Here is a tiny trained network, its code and every weight. The questions are about switching its units off for an input and a class, where a switched-off unit gives its printed mean instead of its output.

import numpy as np


def w(rows, s, z=0):
    codes = np.array(rows[::2]) - 128.0
    scale = np.full(codes.shape[1], s)
    scale[-1] = z or s
    return codes * scale


def f(y):
    return y / 2 * (1 + np.tanh(0.7978845608 * (y + 0.044715 * y**3)))


def log_softmax(a):
    a = a - a.max(-1, keepdims=True)
    return a - np.log(np.exp(a).sum(-1, keepdims=True))


def net(x, mask):
    res = np.array(x, float).reshape(1, 6) / 4 @ E
    y = f(res @ A[0][:, :-1].T + A[0][:, -1])
    res = res + np.where(mask, y, B[0][:, -1]) @ B[0][:, :-1]
    return log_softmax(res[-1] @ U[:, :-1].T + U[:, -1])


A, B = {}, {}
E = w([
[145,104,67,94,77,210,118,152],'x0',
[102,110,109,246,191,131,150,59],'x1',
[196,142,181,159,133,124,120,73],'x2',
[36,198,101,155,136,157,102,124],'x3',
[154,170,97,170,121,93,198,137],'x4',
[188,192,79,107,161,117,125,87],'x5',
],0.013)
A[0] = w([
[37,28,160,114,74,147,65,125,149],'n0',
[70,125,38,159,170,139,148,91,119],'n1',
[61,159,93,188,162,122,135,148,141],'n2',
[106,163,151,134,193,162,10,104,148],'n3',
[76,48,63,136,102,197,103,178,186],'n4',
[117,164,136,176,145,86,180,173,139],'n5',
[102,168,200,103,130,15,175,142,231],'n6',
[207,149,127,111,144,60,112,85,217],'n7',
[89,161,138,101,182,140,65,142,126],'n8',
[123,166,182,105,145,71,100,181,253],'n9',
],0.012,0.0038)
B[0] = w([
[105,120,252,185,134,104,202,61,250],'n0',
[27,118,6,150,193,161,184,162,219],'n1',
[69,95,58,137,90,91,147,104,222],'n2',
[132,109,188,64,234,93,36,2,217],'n3',
[120,185,164,72,69,53,134,126,249],'n4',
[78,73,105,115,152,94,59,183,194],'n5',
[17,167,99,125,225,67,95,99,236],'n6',
[223,152,136,97,107,69,227,23,220],'n7',
[178,109,126,187,196,32,167,92,188],'n8',
[98,187,152,124,134,60,136,168,208],'n9',
],0.0084,0.013)
U = w([
[166,72,110,139,160,133,195,139,98],'0',
[90,116,217,189,116,130,254,102,3],'1',
[113,98,186,151,203,202,25,72,71],'2',
[126,144,239,110,161,18,174,78,203],'3',
[113,138,200,64,59,118,142,209,74],'4',
[195,179,90,7,10,174,143,150,78],'5',
[50,152,40,130,138,135,175,142,182],'6',
],0.0087,0.0048)

Each question gives the input, the list of numbers given to net, and the class t.
The units are the neurons (one row each of A and B). Each row of codes is followed by its name. A weight is (code - 128) times the scale printed after its matrix; where a second scale follows, it is the last column's (A, B and U).
mask holds one flag per neuron, in row order. A switched-off neuron (its flag False) gives its mean, the last column of its row in B, instead of its output. The means were averaged over made-up inputs and are rounded, as every weight is.
A unit's drop is (log p(t) with every unit on - log p(t) with that unit switched off) / (log p(t) with every unit on - log p(t) with every unit switched off).
The circuit of an input: a set's keep is (log p(t) with only the set's units on - log p(t) with every unit switched off) / (log p(t) with every unit on - log p(t) with every unit switched off). Starting from all 10 units, units are removed one at a time, each time the one whose removal leaves the highest keep (on an exact tie, the one counted first), for as long as the keep stays at least 0.8.
circuit, biggest first: the units of the circuit, biggest drop first
most important unit: the unit with the biggest drop
top k neurons: the k neurons with the biggest drops, biggest first
drop of u: that unit's drop, to one decimal
input [4,4,0,4,3,-5], class 6: circuit, biggest first : n1
input [3,4,5,7,-5,1], class 2: circuit, biggest first : n3, n7
input [5,5,-4,-8,4,1], class 0: circuit, biggest first : n6, n0
input [2,-2,3,-2,-1,-6], class 1: circuit, biggest first : n3, n6
input [3,6,-5,-8,-4,7], class 0: top 2 neurons : n6, n0
input [6,2,6,1,0,4], class 5: circuit, biggest first : n0, n6, n8
input [5,-7,-3,-7,-4,1], class 4: top 3 neurons : n0, n3, n7
input [5,-3,-2,-6,8,-5], class 5: circuit, biggest first : n0, n6
input [-6,5,-5,7,-4,6], class 6: top 2 neurons : n1, n2
input [5,1,4,0,-4,-7], class 1: top 3 neurons : n0, n6, n3
input [3,7,2,-5,3,-5], class 6: top 4 neurons : n0, n7, n3, n8
input [6,8,-3,5,-8,-5], class 3: top 3 neurons : n4, n3, n0
input [4,3,6,7,-3,3], class 2: drop of n3 : 0.7
input [5,-6,4,6,7,8], class 5: drop of n2 : 0.0
input [8,5,4,2,0,-5], class 1: drop of n0 : 0.3
input [-4,4,5,5,-4,-1], class 2: most important unit : n4
